Here is a tiny trained network, its code and every weight. The questions are about switching its units off for an input and a class, where a switched-off unit gives its printed mean instead of its output.

import numpy as np


def w(rows, s, z=0):
    codes = np.array(rows[::2]) - 128.0
    scale = np.full(codes.shape[1], s)
    scale[-1] = z or s
    return codes * scale


def f(y):
    return y / 2 * (1 + np.tanh(0.7978845608 * (y + 0.044715 * y**3)))


def log_softmax(a):
    a = a - a.max(-1, keepdims=True)
    return a - np.log(np.exp(a).sum(-1, keepdims=True))


def net(x, mask):
    res = np.array(x, float).reshape(1, 5) / 4 @ E
    y = f(res @ A[0][:, :-1].T + A[0][:, -1])
    res = res + np.where(mask, y, B[0][:, -1]) @ B[0][:, :-1]
    return log_softmax(res[-1] @ U[:, :-1].T + U[:, -1])


A, B = {}, {}
E = w([
[158,230,121,97,91,42,70,178,88],'x0',
[239,173,164,204,146,150,109,57,171],'x1',
[210,64,106,1,94,42,229,116,139],'x2',
[96,104,52,178,47,89,60,64,190],'x3',
[123,140,100,104,170,127,130,124,153],'x4',
],0.0074)
A[0] = w([
[179,108,194,188,69,141,131,105,89,102],'neuron 1',
[48,90,153,155,34,72,69,24,141,63],'neuron 2',
[120,81,70,136,100,123,73,89,159,75],'neuron 3',
[98,139,121,131,138,197,56,158,118,80],'neuron 4',
[103,138,163,148,188,175,56,180,141,65],'neuron 5',
[137,170,151,131,141,44,152,160,175,62],'neuron 6',
[98,75,83,127,162,218,202,49,170,117],'neuron 7',
[145,163,142,159,101,49,104,191,91,95],'neuron 8',
[44,74,82,94,85,139,133,154,93,122],'neuron 9',
[176,98,117,89,77,116,164,103,103,93],'neuron 10',
[79,72,156,170,149,185,233,108,129,100],'neuron 11',
[61,152,168,149,84,185,71,123,144,120],'neuron 12',
[135,97,20,172,58,78,125,110,173,116],'neuron 13',
[216,174,128,150,199,164,150,125,185,117],'neuron 14',
[242,164,149,195,47,140,112,35,190,135],'neuron 15',
[103,162,190,108,164,151,183,153,107,61],'neuron 16',
[52,106,148,89,124,105,121,155,107,113],'neuron 17',
[112,137,138,168,124,162,107,156,114,75],'neuron 18',
[138,206,107,104,154,64,101,156,120,99],'neuron 19',
[155,139,194,104,158,191,173,160,95,95],'neuron 20',
[2,44,132,149,54,109,105,216,102,126],'neuron 21',
[186,94,202,131,167,118,160,201,90,97],'neuron 22',
[87,107,79,121,176,123,142,147,59,122],'neuron 23',
[117,111,105,148,117,96,96,135,197,100],'neuron 24',
[78,86,67,148,127,87,172,212,92,81],'neuron 25',
[97,149,124,194,117,165,110,138,91,64],'neuron 26',
[107,168,156,114,212,166,174,197,107,110],'neuron 27',
[112,102,187,158,139,98,87,154,126,255],'neuron 28',
[100,135,138,214,227,98,92,107,117,130],'neuron 29',
[129,32,134,184,144,143,156,145,149,82],'neuron 30',
[187,79,98,111,148,49,192,90,177,96],'neuron 31',
[191,31,154,113,80,69,142,128,98,85],'neuron 32',
[172,120,199,103,169,128,115,175,64,108],'neuron 33',
],0.0091,0.0099)
B[0] = w([
[112,148,143,91,117,208,186,114,132,147],'neuron 1',
[152,49,81,116,114,142,73,133,200,184],'neuron 2',
[165,72,111,156,149,155,69,122,148,161],'neuron 3',
[92,144,118,138,109,85,187,214,180,166],'neuron 4',
[95,105,117,142,126,120,154,205,143,169],'neuron 5',
[88,201,114,130,127,149,109,178,137,129],'neuron 6',
[153,219,59,161,28,141,137,134,51,226],'neuron 7',
[228,219,31,179,59,151,118,110,88,166],'neuron 8',
[164,195,180,100,154,200,148,103,154,198],'neuron 9',
[92,121,108,178,128,100,178,215,151,158],'neuron 10',
[183,213,36,162,60,125,79,139,81,200],'neuron 11',
[94,64,107,150,165,85,203,202,125,198],'neuron 12',
[181,31,96,142,168,172,70,119,142,196],'neuron 13',
[56,145,146,95,135,191,145,66,190,183],'neuron 14',
[86,186,161,35,126,255,161,113,165,229],'neuron 15',
[157,111,126,149,142,153,65,153,192,153],'neuron 16',
[98,184,112,119,185,220,148,91,153,172],'neuron 17',
[152,158,139,164,136,37,150,179,198,141],'neuron 18',
[102,182,40,170,38,148,108,118,94,168],'neuron 19',
[150,53,115,163,112,198,59,110,183,181],'neuron 20',
[106,182,167,75,150,184,170,61,182,233],'neuron 21',
[147,73,94,118,114,215,74,146,174,178],'neuron 22',
[83,127,130,117,120,159,133,73,188,166],'neuron 23',
[169,69,88,161,124,149,119,101,159,148],'neuron 24',
[112,184,123,119,143,201,144,126,185,165],'neuron 25',
[97,123,117,146,189,77,123,196,202,157],'neuron 26',
[190,64,97,99,158,144,80,112,156,199],'neuron 27',
[89,58,99,57,59,110,165,131,65,255],'neuron 28',
[86,124,93,78,184,107,191,203,112,197],'neuron 29',
[146,243,62,213,63,90,69,128,100,158],'neuron 30',
[77,103,106,175,169,57,212,210,167,187],'neuron 31',
[64,151,104,175,173,110,164,244,177,167],'neuron 32',
[120,82,57,111,149,217,42,136,142,178],'neuron 33',
],0.0068,0.0094)
U = w([
[100,109,117,139,129,121,188,255,174,106],'0',
[151,31,97,121,116,178,26,130,177,102],'1',
[145,232,55,154,45,153,95,144,94,102],'2',
[102,171,169,68,133,201,175,80,192,71],'3',
[116,98,117,88,93,152,149,138,118,255],'4',
[127,56,195,92,121,95,156,57,27,185],'5',
[152,119,187,189,148,54,91,127,85,98],'6',
[142,101,238,126,108,52,134,133,104,101],'7',
],0.0099,0.018)

Each question gives the input, the list of numbers given to net, and the class t.
The units are the neurons (one row each of A and B). Each row of codes is followed by its name. A weight is (code - 128) times the scale printed after its matrix; where a second scale follows, it is the last column's (A, B and U).
mask holds one flag per neuron, in row order. A switched-off neuron (its flag False) gives its mean, the last column of its row in B, instead of its output. The means were averaged over made-up inputs and are rounded, as every weight is.
A unit's drop is (log p(t) with every unit on - log p(t) with that unit switched off) / (log p(t) with every unit on - log p(t) with every unit switched off).
The circuit of an input: a set's keep is (log p(t) with only the set's units on - log p(t) with every unit switched off) / (log p(t) with every unit on - log p(t) with every unit switched off). Starting from the 12 units with the biggest drops (on a tie, the unit counted first), units are removed one at a time, each time the one whose removal leaves the highest keep (on an exact tie, the one counted first), for as long as the keep stays at least 0.8.
circuit, biggest first: the units of the circuit, biggest drop first
unit that matters most: the unit with the biggest drop
top k neurons: the k neurons with the biggest drops, biggest first
drop when u is switched off: that unit's drop, to one decimal
input [-6,8,4,6,5], class 3: top 2 neurons -> [neuron 15; neuron 14]
input [8,7,7,-5,6], class 2: top 2 neurons -> [neuron 19; neuron 8]
input [4,-6,-5,-2,6], class 3: unit that matters most -> neuron 21
input [2,0,5,6,-5], class 1: top 2 neurons -> [neuron 13; neuron 2]
input [-3,-7,4,4,7], class 3: circuit, biggest first -> [neuron 9; neuron 21]
input [1,8,-4,-6,-7], class 3: top 2 neurons -> [neuron 15; neuron 14]
input [7,-4,5,7,-5], class 1: top 3 neurons -> [neuron 13; neuron 2; neuron 7]
input [-3,6,-6,1,-2], class 0: circuit, biggest first -> [neuron 12; neuron 29]
input [-7,-3,5,6,2], class 2: circuit, biggest first -> [neuron 7; neuron 30]
input [1,-6,-3,4,5], class 3: top 2 neurons -> [neuron 21; neuron 9]
input [-8,0,-6,4,-1], class 2: top 3 neurons -> [neuron 7; neuron 11; neuron 30]
input [-5,3,5,5,5], class 0: top 3 neurons -> [neuron 31; neuron 32; neuron 10]
input [2,-7,-7,0,-7], class 0: top 2 neurons -> [neuron 12; neuron 4]
input [-6,1,1,-7,-5], class 1: unit that matters most -> neuron 20
input [8,-8,-7,-8,-7], class 1: circuit, biggest first -> [neuron 27; neuron 33]
input [4,-8,5,8,1], class 1: top 3 neurons -> [neuron 13; neuron 2; neuron 15]
input [-8,-1,6,-1,-8], class 2: circuit, biggest first -> [neuron 11; neuron 7]
input [3,-8,5,5,-2], class 3: top 2 neurons -> [neuron 21; neuron 9]
input [5,-2,-6,-6,-5], class 0: circuit, biggest first -> [neuron 4; neuron 5]
input [-8,-5,-5,5,8], class 2: unit that matters most -> neuron 7
input [3,-7,7,-4,0], class 0: top 4 neurons -> [neuron 32; neuron 10; neuron 31; neuron 15]
input [7,4,8,-1,-3], class 0: top 2 neurons -> [neuron 31; neuron 32]
input [-2,-8,-6,-1,3], class 3: drop when neuron 21 is switched off -> 0.6
input [5,6,7,6,6], class 0: drop when neuron 32 is switched off -> 0.2
input [-8,8,0,2,-5], class 2: drop when neuron 30 is switched off -> 0.5
